Below are the code and all the weights of a small trained network. Each question names an input and a class and asks about switching units off, where a switched-off unit gives its printed mean instead of its output.

import numpy as np


def w(rows, s, z=0):
    codes = np.array(rows[::2]) - 128.0
    scale = np.full(codes.shape[1], s)
    scale[-1] = z or s
    return codes * scale


def norm(h):
    return h / np.sqrt((h * h).mean(-1, keepdims=True) + 1e-5)


def f(y):
    return np.maximum(y, 0)


def log_softmax(a):
    a = a - a.max(-1, keepdims=True)
    return a - np.log(np.exp(a).sum(-1, keepdims=True))


def net(x, mask):
    res = np.array(x, float).reshape(1, 5) / 4 @ E
    u = 0
    for l in range(3):
        y = f(norm(res) @ A[l][:, :-1].T + A[l][:, -1])
        res = res + np.where(mask[u : u + 8], y, B[l][:, -1]) @ B[l][:, :-1]
        u += 8
    return log_softmax(norm(res)[-1] @ U[:, :-1].T + U[:, -1])


A, B = {}, {}
E = w([
[94,198,227,250,171,43],'x0',
[83,184,81,252,171,84],'x1',
[155,81,151,176,70,97],'x2',
[136,67,65,204,223,184],'x3',
[148,13,207,127,189,160],'x4',
],0.0047)
A[0] = w([
[97,159,145,105,2,64,167],'0.n0',
[100,80,146,236,129,77,75],'0.n1',
[173,175,234,67,107,86,183],'0.n2',
[105,237,191,166,127,96,43],'0.n3',
[129,242,203,147,144,53,2],'0.n4',
[174,143,159,17,134,185,95],'0.n5',
[120,177,34,210,142,168,78],'0.n6',
[120,119,165,193,137,107,137],'0.n7',
],0.0077,0.0047)
B[0] = w([
[113,65,90,107,75,109,240],'0.n0',
[145,94,142,142,189,150,196],'0.n1',
[71,151,78,121,148,188,253],'0.n2',
[1,168,169,169,85,58,205],'0.n3',
[20,169,181,150,40,84,204],'0.n4',
[169,118,193,110,123,113,224],'0.n5',
[94,189,42,79,176,165,195],'0.n6',
[139,115,148,188,104,102,189],'0.n7',
],0.0089,0.0058)
A[1] = w([
[152,121,148,199,175,128,2],'1.n0',
[70,101,140,183,141,113,130],'1.n1',
[100,160,133,116,55,64,202],'1.n2',
[147,170,64,128,140,142,114],'1.n3',
[139,105,138,51,101,119,137],'1.n4',
[82,225,206,146,64,99,91],'1.n5',
[140,99,77,179,104,100,187],'1.n6',
[149,67,153,255,200,152,29],'1.n7',
],0.0095,0.0038)
B[1] = w([
[207,87,132,179,99,181,153],'1.n0',
[141,94,169,187,81,156,214],'1.n1',
[77,123,102,177,49,46,254],'1.n2',
[64,137,103,164,168,196,167],'1.n3',
[181,152,149,138,142,103,217],'1.n4',
[30,1,126,157,148,96,247],'1.n5',
[97,198,140,68,133,175,180],'1.n6',
[167,135,132,158,66,190,202],'1.n7',
],0.0096,0.0062)
A[2] = w([
[113,173,44,139,170,176,5],'2.n0',
[57,209,176,148,144,56,121],'2.n1',
[187,1,138,35,207,175,74],'2.n2',
[96,205,54,118,203,164,94],'2.n3',
[164,134,61,76,49,55,3],'2.n4',
[131,132,126,131,11,64,48],'2.n5',
[149,63,144,54,102,114,167],'2.n6',
[212,113,221,131,179,159,158],'2.n7',
],0.0085,0.0038)
B[2] = w([
[89,184,11,81,207,188,179],'2.n0',
[42,49,199,177,109,121,225],'2.n1',
[62,197,180,99,178,54,254],'2.n2',
[65,197,94,93,192,189,197],'2.n3',
[255,140,84,69,47,171,185],'2.n4',
[179,134,10,152,100,112,236],'2.n5',
[158,176,111,109,181,67,230],'2.n6',
[176,98,226,119,206,145,239],'2.n7',
],0.0095,0.0052)
U = w([
[214,176,29,15,6,26,126],'0',
[11,250,8,67,249,224,28],'1',
[212,192,254,7,234,38,111],'2',
[6,65,135,203,20,35,253],'3',
[213,47,229,232,132,252,3],'4',
],0.0097,0.0044)

Each question gives the input, the list of numbers given to net, and the class t.
The units are the neurons (one row each of A and B). Each row of codes is followed by its name. A weight is (code - 128) times the scale printed after its matrix; where a second scale follows, it is the last column's (A, B and U).
mask holds one flag per neuron, layer by layer. A switched-off neuron (its flag False) gives its mean, the last column of its row in B, instead of its output. The means were averaged over made-up inputs and are rounded, as every weight is.
A unit's drop is (log p(t) with every unit on - log p(t) with that unit switched off) / (log p(t) with every unit on - log p(t) with every unit switched off).
The circuit of an input: a set's keep is (log p(t) with only the set's units on - log p(t) with every unit switched off) / (log p(t) with every unit on - log p(t) with every unit switched off). Starting from the 12 units with the biggest drops (on a tie, the unit counted first), units are removed one at a time, each time the one whose removal leaves the highest keep (on an exact tie, the one counted first), for as long as the keep stays at least 0.8.
units of the circuit, in order: the units of the circuit, biggest drop first
k most important neurons: the k neurons with the biggest drops, biggest first
top k neurons in layer l: the k neurons of layer l with the biggest drops, biggest first
drop of u: that unit's drop, to one decimal
input [0,-3,5,1,6], class 2: 2 most important neurons	1.n2; 0.n3
input [5,3,-3,7,-5], class 1: units of the circuit, in order	0.n6
input [2,-6,5,-8,-1], class 0: top 2 neurons in layer 2	2.n4; 2.n5
input [-5,0,-7,-2,-3], class 0: 2 most important neurons	0.n1; 0.n2
input [1,-7,-2,-7,4], class 2: 4 most important neurons	0.n4; 0.n3; 0.n5; 1.n2
input [-7,4,-2,-4,-6], class 0: 2 most important neurons	0.n2; 0.n0
input [-7,6,6,0,6], class 4: top 4 neurons in layer 0	0.n0; 0.n6; 0.n5; 0.n2
input [2,-5,7,2,-2], class 0: 2 most important neurons	0.n0; 1.n5
input [-3,4,0,-3,3], class 0: top 2 neurons in layer 0	0.n1; 0.n3
input [-4,-2,6,-2,4], class 2: 3 most important neurons	0.n4; 0.n3; 1.n2
input [-2,-8,3,8,-6], class 2: 2 most important neurons	1.n2; 0.n2
input [-5,-8,5,-6,2], class 0: 2 most important neurons	0.n1; 0.n0
input [3,-7,5,-2,0], class 0: 2 most important neurons	0.n3; 0.n4
input [0,-5,8,8,-1], class 4: most important neuron	1.n7
input [-3,4,-4,8,8], class 4: top 2 neurons in layer 0	0.n2; 0.n0
input [5,1,-4,8,-5], class 1: drop of 0.n6	2.6
input [0,-3,3,0,-6], class 0: drop of 0.n0	0.2
input [1,-1,0,-4,7], class 2: drop of 0.n3	0.9
